Below are the code and all the weights of a small trained network. Each question names an input and a class and asks about switching units off, where a switched-off unit gives its printed mean instead of its output.

import numpy as np


def w(rows, s, z=0):
    codes = np.array(rows[::2]) - 128.0
    scale = np.full(codes.shape[1], s)
    scale[-1] = z or s
    return codes * scale


def f(y):
    return np.maximum(y, 0)


def log_softmax(a):
    a = a - a.max(-1, keepdims=True)
    return a - np.log(np.exp(a).sum(-1, keepdims=True))


def net(x, mask):
    res = np.array(x, float).reshape(1, 6) / 4 @ E
    y = f(res @ A[0][:, :-1].T + A[0][:, -1])
    res = res + np.where(mask, y, B[0][:, -1]) @ B[0][:, :-1]
    return log_softmax(res[-1] @ U[:, :-1].T + U[:, -1])


A, B = {}, {}
E = w([
[95,254,146],'x0',
[126,128,129],'x1',
[128,126,130],'x2',
[28,97,222],'x3',
[234,146,228],'x4',
[127,127,127],'x5',
],0.0079)
A[0] = w([
[147,67,124,53],'neuron 1',
[181,137,193,49],'neuron 2',
[56,117,40,85],'neuron 3',
[188,161,72,76],'neuron 4',
[186,129,99,112],'neuron 5',
[94,214,114,60],'neuron 6',
[126,85,120,254],'neuron 7',
[97,127,184,92],'neuron 8',
[136,77,115,74],'neuron 9',
[71,133,76,57],'neuron 10',
[139,249,122,79],'neuron 11',
[99,86,160,125],'neuron 12',
[50,96,190,119],'neuron 13',
[175,139,181,44],'neuron 14',
[147,36,98,90],'neuron 15',
[140,82,122,75],'neuron 16',
[112,195,141,43],'neuron 17',
[63,122,68,60],'neuron 18',
[106,97,220,147],'neuron 19',
[168,39,117,129],'neuron 20',
[96,127,170,70],'neuron 21',
],0.013,0.011)
B[0] = w([
[77,72,194,140],'neuron 1',
[198,80,169,153],'neuron 2',
[218,109,173,192],'neuron 3',
[84,26,71,162],'neuron 4',
[98,90,44,163],'neuron 5',
[79,87,188,154],'neuron 6',
[132,254,148,249],'neuron 7',
[139,58,60,156],'neuron 8',
[91,80,143,141],'neuron 9',
[206,66,192,156],'neuron 10',
[73,96,153,169],'neuron 11',
[133,141,105,166],'neuron 12',
[165,111,74,200],'neuron 13',
[197,88,179,144],'neuron 14',
[74,114,175,173],'neuron 15',
[71,69,172,138],'neuron 16',
[56,60,176,139],'neuron 17',
[213,102,161,165],'neuron 18',
[119,124,51,203],'neuron 19',
[71,133,159,189],'neuron 20',
[118,35,95,142],'neuron 21',
],0.0089,0.012)
U = w([
[119,146,139,250],'0',
[224,84,201,35],'1',
[12,88,206,26],'2',
[115,68,7,19],'3',
[118,179,130,212],'4',
[120,181,128,195],'5',
],0.012,0.011)

Each question gives the input, the list of numbers given to net, and the class t.
The units are the neurons (one row each of A and B). Each row of codes is followed by its name. A weight is (code - 128) times the scale printed after its matrix; where a second scale follows, it is the last column's (A, B and U).
mask holds one flag per neuron, in row order. A switched-off neuron (its flag False) gives its mean, the last column of its row in B, instead of its output. The means were averaged over made-up inputs and are rounded, as every weight is.
A unit's drop is (log p(t) with every unit on - log p(t) with that unit switched off) / (log p(t) with every unit on - log p(t) with every unit switched off).
The circuit of an input: a set's keep is (log p(t) with only the set's units on - log p(t) with every unit switched off) / (log p(t) with every unit on - log p(t) with every unit switched off). Starting from the 12 units with the biggest drops (on a tie, the unit counted first), units are removed one at a time, each time the one whose removal leaves the highest keep (on an exact tie, the one counted first), for as long as the keep stays at least 0.8.
circuit, biggest first: the units of the circuit, biggest drop first
top k neurons: the k neurons with the biggest drops, biggest first
drop of u: that unit's drop, to one decimal
input [-5,4,2,7,-5,0], class 3: circuit, biggest first -> (neuron 13)
input [4,-5,0,-8,4,7], class 3: circuit, biggest first -> (neuron 4; neuron 5)
input [5,1,-4,0,-3,-2], class 2: top 2 neurons -> (neuron 6; neuron 11)
input [1,5,8,-7,-8,-7], class 1: circuit, biggest first -> (neuron 3; neuron 10)
input [6,-5,-1,-3,-7,4], class 1: circuit, biggest first -> (neuron 3; neuron 10; neuron 18)
input [6,-1,-5,8,-3,0], class 3: circuit, biggest first -> (neuron 13; neuron 8; neuron 19)
input [1,1,-4,-5,-8,-1], class 1: circuit, biggest first -> (neuron 3; neuron 10)
input [2,5,1,7,3,-2], class 3: circuit, biggest first -> (neuron 19; neuron 8; neuron 13)
input [6,-4,-3,1,-6,5], class 1: circuit, biggest first -> (neuron 3; neuron 10; neuron 18)
input [-7,0,1,-3,3,2], class 2: top 2 neurons -> (neuron 20; neuron 15)
input [7,3,-8,8,7,2], class 3: circuit, biggest first -> (neuron 19; neuron 8; neuron 7)
input [5,3,-2,-8,-4,3], class 3: top 2 neurons -> (neuron 4; neuron 7)
input [-6,-4,3,-8,6,-4], class 3: top 3 neurons -> (neuron 5; neuron 4; neuron 3)
input [-7,2,1,8,7,5], class 3: circuit, biggest first -> (neuron 19)
input [-8,4,-7,-8,-6,-2], class 2: top 2 neurons -> (neuron 15; neuron 20)
input [-8,2,0,-6,-8,-3], class 1: top 3 neurons -> (neuron 3; neuron 18; neuron 10)
input [-4,5,5,-8,2,-1], class 3: top 2 neurons -> (neuron 4; neuron 5)
input [7,0,-3,-3,-1,-3], class 2: top 2 neurons -> (neuron 11; neuron 6)
input [-8,-2,-4,6,4,5], class 2: top 3 neurons -> (neuron 20; neuron 15; neuron 1)
input [-5,-7,8,0,7,8], class 0: top neuron -> (neuron 3)
input [-3,-1,-5,3,-6,-1], class 1: top 2 neurons -> (neuron 3; neuron 18)
input [1,-1,8,-4,-8,1], class 1: drop of neuron 18 -> 0.1
input [8,-1,2,1,-2,-2], class 2: drop of neuron 11 -> 0.1
input [6,5,-6,3,-7,1], class 1: drop of neuron 10 -> 0.2
